Below are the code and all the weights of a small trained network. Each question names an input and a class and asks about switching units off, where a switched-off unit gives its printed mean instead of its output.

import numpy as np


def w(rows, s, z=0):
    codes = np.array(rows[::2]) - 128.0
    scale = np.full(codes.shape[1], s)
    scale[-1] = z or s
    return codes * scale


def f(y):
    return np.maximum(y, 0)


def log_softmax(a):
    a = a - a.max(-1, keepdims=True)
    return a - np.log(np.exp(a).sum(-1, keepdims=True))


def net(x, mask):
    res = np.array(x, float).reshape(1, 5) / 4 @ E
    y = f(res @ A[0][:, :-1].T + A[0][:, -1])
    res = res + np.where(mask, y, B[0][:, -1]) @ B[0][:, :-1]
    return log_softmax(res[-1] @ U[:, :-1].T + U[:, -1])


A, B = {}, {}
E = w([
[129,129,127],'x0',
[238,181,107],'x1',
[223,37,118],'x2',
[126,127,128],'x3',
[110,125,1],'x4',
],0.0086)
A[0] = w([
[108,94,56,64],'N1',
[153,99,221,73],'N2',
[176,54,145,79],'N3',
[155,151,170,127],'N4',
[120,93,56,52],'N5',
[167,167,146,214],'N6',
[77,42,139,37],'N7',
[172,74,157,238],'N8',
[125,103,73,70],'N9',
[195,159,90,79],'N10',
[106,197,217,186],'N11',
[104,146,251,124],'N12',
[80,252,153,55],'N13',
[173,156,204,159],'N14',
[196,172,95,214],'N15',
[61,82,107,100],'N16',
[48,16,212,76],'N17',
[132,162,117,241],'N18',
[97,94,133,254],'N19',
[187,23,139,88],'N20',
[154,151,165,217],'N21',
[223,192,139,33],'N22',
[84,85,148,98],'N23',
[125,166,184,60],'N24',
[185,144,195,89],'N25',
[72,170,29,96],'N26',
[139,105,187,84],'N27',
[180,215,123,201],'N28',
[165,83,128,78],'N29',
[121,131,189,80],'N30',
[178,17,131,103],'N31',
[58,77,156,103],'N32',
[63,74,90,109],'N33',
[127,136,245,61],'N34',
[147,96,221,45],'N35',
[87,212,144,8],'N36',
[151,48,117,72],'N37',
[187,136,92,204],'N38',
[192,211,144,134],'N39',
[150,152,113,87],'N40',
[110,167,50,86],'N41',
[155,73,121,47],'N42',
[136,153,200,38],'N43',
[159,139,194,43],'N44',
[126,90,185,143],'N45',
],0.012,0.0065)
B[0] = w([
[234,167,102,184],'N1',
[199,156,53,189],'N2',
[49,176,88,193],'N3',
[106,139,73,169],'N4',
[222,172,85,179],'N5',
[124,72,144,214],'N6',
[158,190,216,175],'N7',
[44,64,108,255],'N8',
[247,178,79,167],'N9',
[159,133,183,187],'N10',
[120,66,53,254],'N11',
[203,102,84,239],'N12',
[16,216,85,223],'N13',
[126,111,69,212],'N14',
[122,101,164,249],'N15',
[163,122,215,200],'N16',
[129,150,190,243],'N17',
[74,41,122,229],'N18',
[131,19,163,251],'N19',
[40,204,90,227],'N20',
[82,73,100,211],'N21',
[157,183,219,187],'N22',
[184,135,158,176],'N23',
[142,161,80,159],'N24',
[184,115,129,185],'N25',
[189,137,52,237],'N26',
[180,156,67,164],'N27',
[123,76,223,233],'N28',
[81,232,120,168],'N29',
[126,169,124,164],'N30',
[2,222,111,233],'N31',
[150,152,220,207],'N32',
[182,102,174,209],'N33',
[197,148,80,203],'N34',
[188,155,100,179],'N35',
[40,249,89,173],'N36',
[99,238,129,183],'N37',
[117,86,139,236],'N38',
[103,146,238,204],'N39',
[187,115,229,142],'N40',
[214,133,89,196],'N41',
[48,203,86,158],'N42',
[197,154,67,161],'N43',
[160,156,108,160],'N44',
[182,90,91,189],'N45',
],0.0054,0.0072)
U = w([
[50,235,98,96],'0',
[239,140,57,37],'1',
[120,79,128,250],'2',
[180,169,253,127],'3',
[114,72,118,220],'4',
[95,28,125,4],'5',
],0.012)

Each question gives the input, the list of numbers given to net, and the class t.
The units are the neurons (one row each of A and B). Each row of codes is followed by its name. A weight is (code - 128) times the scale printed after its matrix; where a second scale follows, it is the last column's (A, B and U).
mask holds one flag per neuron, in row order. A switched-off neuron (its flag False) gives its mean, the last column of its row in B, instead of its output. The means were averaged over made-up inputs and are rounded, as every weight is.
A unit's drop is (log p(t) with every unit on - log p(t) with that unit switched off) / (log p(t) with every unit on - log p(t) with every unit switched off).
The circuit of an input: a set's keep is (log p(t) with only the set's units on - log p(t) with every unit switched off) / (log p(t) with every unit on - log p(t) with every unit switched off). Starting from the 12 units with the biggest drops (on a tie, the unit counted first), units are removed one at a time, each time the one whose removal leaves the highest keep (on an exact tie, the one counted first), for as long as the keep stays at least 0.8.
units of the circuit, in order: the units of the circuit, biggest drop first
most important unit: the unit with the biggest drop
top k neurons: the k neurons with the biggest drops, biggest first
drop of u: that unit's drop, to one decimal
input [-1,0,7,-7,-7], class 0: units of the circuit, in order -> N31; N20
input [-5,-6,-5,3,-6], class 1: most important unit -> N12
input [-4,-5,-4,-2,-2], class 3: units of the circuit, in order -> N32; N17
input [-1,6,7,3,3], class 0: top 2 neurons -> N31; N20
input [-6,7,3,-7,6], class 2: units of the circuit, in order -> N38; N34
input [5,-7,6,3,1], class 3: units of the circuit, in order -> N7; N17; N11
input [-5,7,5,0,0], class 3: units of the circuit, in order -> N22; N39
input [-5,-8,7,2,0], class 3: units of the circuit, in order -> N7; N17
input [4,-6,-5,-4,-1], class 3: units of the circuit, in order -> N32; N16
input [-6,1,-5,7,7], class 1: units of the circuit, in order -> N26; N41
input [4,-8,1,6,-4], class 3: units of the circuit, in order -> N17; N32
input [-1,-7,7,-6,-7], class 0: top 3 neurons -> N31; N20; N3
input [3,1,-3,1,6], class 1: top 2 neurons -> N26; N41
input [4,8,-2,8,-6], class 2: units of the circuit, in order -> N11
input [-1,8,-2,4,0], class 3: top 2 neurons -> N22; N39
input [-5,8,-3,8,-5], class 2: top 2 neurons -> N11; N14
input [-7,-8,5,8,-8], class 1: top 3 neurons -> N2; N12; N34
input [-4,6,-6,8,-3], class 2: drop of N20 -> 0.4
input [-2,7,4,-7,5], class 2: drop of N33 -> 0.2
input [2,7,-3,6,5], class 3: drop of N22 -> 0.1
input [4,-1,-4,3,5], class 1: most important unit -> N26
input [4,6,-4,-6,-6], class 1: drop of N2 -> 0.2
